Below is a small trained network, with its code and all its weights. Each question gives an input and a class and asks what happens when units are switched off, that is, made to give their printed mean instead of their output.

import numpy as np


def w(rows, s, z=0):
    codes = np.array(rows[::2]) - 128.0
    scale = np.full(codes.shape[1], s)
    scale[-1] = z or s
    return codes * scale


def f(y):
    return y / 2 * (1 + np.tanh(0.7978845608 * (y + 0.044715 * y**3)))


def log_softmax(a):
    a = a - a.max(-1, keepdims=True)
    return a - np.log(np.exp(a).sum(-1, keepdims=True))


def net(x, mask):
    res = np.array(x, float).reshape(1, 8) / 4 @ E
    y = f(res @ A[0][:, :-1].T + A[0][:, -1])
    res = res + np.where(mask, y, B[0][:, -1]) @ B[0][:, :-1]
    return log_softmax(res[-1] @ U[:, :-1].T + U[:, -1])


A, B = {}, {}
E = w([
[131,127,128,128,129,128,129],'x0',
[64,159,198,236,120,77,27],'x1',
[243,228,155,109,59,163,77],'x2',
[37,170,160,45,32,48,180],'x3',
[124,1,150,112,22,210,70],'x4',
[214,53,209,78,162,21,129],'x5',
[128,127,129,128,127,128,128],'x6',
[127,129,128,127,127,127,127],'x7',
],0.0079)
A[0] = w([
[142,159,148,107,178,93,129,120],'N1',
[108,84,130,167,212,169,144,94],'N2',
[116,172,142,140,159,97,133,212],'N3',
[162,192,145,121,53,129,127,116],'N4',
[92,161,92,154,112,169,134,86],'N5',
[65,68,116,132,155,115,143,117],'N6',
[99,83,151,105,46,129,116,89],'N7',
[165,89,157,125,134,76,142,112],'N8',
[58,101,116,102,115,79,141,17],'N9',
[207,105,97,192,195,157,114,18],'N10',
[90,148,161,156,104,91,88,7],'N11',
[111,136,96,2,123,147,139,113],'N12',
[82,132,172,177,127,104,69,42],'N13',
[75,85,107,171,164,103,161,106],'N14',
[158,87,169,104,130,71,115,91],'N15',
[119,93,60,96,151,119,163,61],'N16',
[87,153,170,152,144,133,63,41],'N17',
[117,67,137,128,75,145,90,171],'N18',
[131,45,136,117,99,169,70,48],'N19',
[135,173,112,140,173,100,154,142],'N20',
[126,172,122,141,165,91,162,160],'N21',
[104,128,87,149,114,182,130,114],'N22',
[86,158,64,135,90,161,131,126],'N23',
[90,157,93,161,124,179,135,155],'N24',
[197,181,162,131,108,149,113,120],'N25',
[96,180,162,95,58,71,204,6],'N26',
[99,140,78,162,114,154,128,17],'N27',
[128,171,65,139,161,67,115,127],'N28',
[170,74,143,114,163,81,89,120],'N29',
[171,131,63,66,129,168,162,169],'N30',
],0.012,0.0015)
B[0] = w([
[87,211,114,155,97,137,150,183],'N1',
[146,65,104,123,106,100,54,218],'N2',
[130,134,90,127,171,199,140,197],'N3',
[189,93,100,161,61,89,54,208],'N4',
[86,124,162,67,81,49,202,192],'N5',
[234,149,82,151,8,148,98,219],'N6',
[95,187,63,110,189,212,117,217],'N7',
[59,162,144,86,38,92,195,192],'N8',
[150,65,112,162,114,91,3,211],'N9',
[29,85,124,62,236,80,43,245],'N10',
[168,50,166,159,179,144,162,195],'N11',
[169,74,187,169,183,133,131,209],'N12',
[191,87,193,216,170,191,178,213],'N13',
[209,154,95,155,34,91,77,219],'N14',
[58,146,194,30,70,96,226,206],'N15',
[172,89,145,200,105,139,133,190],'N16',
[191,47,180,191,185,119,193,193],'N17',
[124,211,74,105,182,204,166,211],'N18',
[98,225,55,105,147,206,149,222],'N19',
[167,203,75,104,133,209,148,202],'N20',
[151,194,66,124,154,197,171,206],'N21',
[90,136,144,93,141,100,160,185],'N22',
[97,142,164,105,106,84,161,202],'N23',
[74,140,168,54,71,40,156,205],'N24',
[186,106,103,164,11,87,44,208],'N25',
[52,66,83,84,254,124,30,254],'N26',
[79,134,153,39,94,90,158,176],'N27',
[125,171,78,103,117,165,156,204],'N28',
[90,160,144,69,106,62,160,203],'N29',
[174,47,174,242,166,141,177,211],'N30',
],0.0074,0.0096)
U = w([
[136,233,37,138,148,234,183,112],'0',
[82,146,181,93,58,32,226,114],'1',
[89,74,96,129,207,94,9,252],'2',
[236,120,77,180,2,90,46,74],'3',
[211,54,200,214,176,159,231,99],'4',
],0.0099,0.0028)

Each question gives the input, the list of numbers given to net, and the class t.
The units are the neurons (one row each of A and B). Each row of codes is followed by its name. A weight is (code - 128) times the scale printed after its matrix; where a second scale follows, it is the last column's (A, B and U).
mask holds one flag per neuron, in row order. A switched-off neuron (its flag False) gives its mean, the last column of its row in B, instead of its output. The means were averaged over made-up inputs and are rounded, as every weight is.
A unit's drop is (log p(t) with every unit on - log p(t) with that unit switched off) / (log p(t) with every unit on - log p(t) with every unit switched off).
The circuit of an input: a set's keep is (log p(t) with only the set's units on - log p(t) with every unit switched off) / (log p(t) with every unit on - log p(t) with every unit switched off). Starting from the 12 units with the biggest drops (on a tie, the unit counted first), units are removed one at a time, each time the one whose removal leaves the highest keep (on an exact tie, the one counted first), for as long as the keep stays at least 0.8.
circuit, biggest first: the units of the circuit, biggest drop first
unit that matters most: the unit with the biggest drop
top k neurons: the k neurons with the biggest drops, biggest first
drop when u is switched off: that unit's drop, to one decimal
input [8,-3,-8,6,-5,1,0,8], class 3: unit that matters most => N6
input [6,-8,2,-2,-6,6,1,-1], class 4: top 3 neurons => (N30; N12; N19)
input [2,-7,5,4,0,-1,2,-2], class 4: top 2 neurons => (N30; N12)
input [4,3,8,-6,-8,5,7,-6], class 0: top 2 neurons => (N20; N21)
input [-7,6,-3,7,1,1,6,-1], class 2: top 2 neurons => (N26; N9)
input [-5,3,-3,0,-2,1,-4,-2], class 3: circuit, biggest first => (N14; N10)
input [-4,-1,-6,-6,6,-3,7,7], class 0: top 4 neurons => (N19; N18; N26; N9)
input [-8,5,-4,3,-4,2,1,3], class 4: circuit, biggest first => (N13; N11)
input [-5,-4,5,-4,5,2,5,-5], class 0: top 3 neurons => (N19; N26; N18)
input [-8,-7,-7,-2,-4,8,-8,2], class 1: top 3 neurons => (N15; N8; N29)
input [-8,0,0,-5,-1,-5,-4,-1], class 1: top 3 neurons => (N26; N24; N5)
input [-7,1,-2,-5,-3,-4,-7,6], class 2: top 4 neurons => (N10; N15; N2; N8)
input [5,6,-5,1,3,-4,6,-3], class 4: top 2 neurons => (N13; N17)
input [-6,-2,8,8,2,-4,-3,-6], class 2: top 2 neurons => (N26; N6)
input [-4,-3,-2,-7,-3,-1,-6,-3], class 2: unit that matters most => N10
input [2,-7,4,4,-6,0,4,1], class 4: top 4 neurons => (N30; N12; N19; N7)
input [-7,8,-3,-4,-5,-8,2,-4], class 1: top 2 neurons => (N24; N5)
input [-2,6,0,7,-5,-1,-8,8], class 2: top 2 neurons => (N26; N9)
input [1,7,-5,5,-3,1,-6,6], class 4: drop when N11 is switched off => 0.2
input [8,-4,7,6,8,0,6,2], class 0: circuit, biggest first => (N7)
input [-7,-7,5,-2,-2,2,-7,-8], class 4: drop when N6 is switched off => 0.1
input [5,5,-6,8,3,2,1,-6], class 2: drop when N26 is switched off => 1.0
input [-8,4,7,-2,-1,-6,4,-4], class 3: drop when N25 is switched off => 2.2
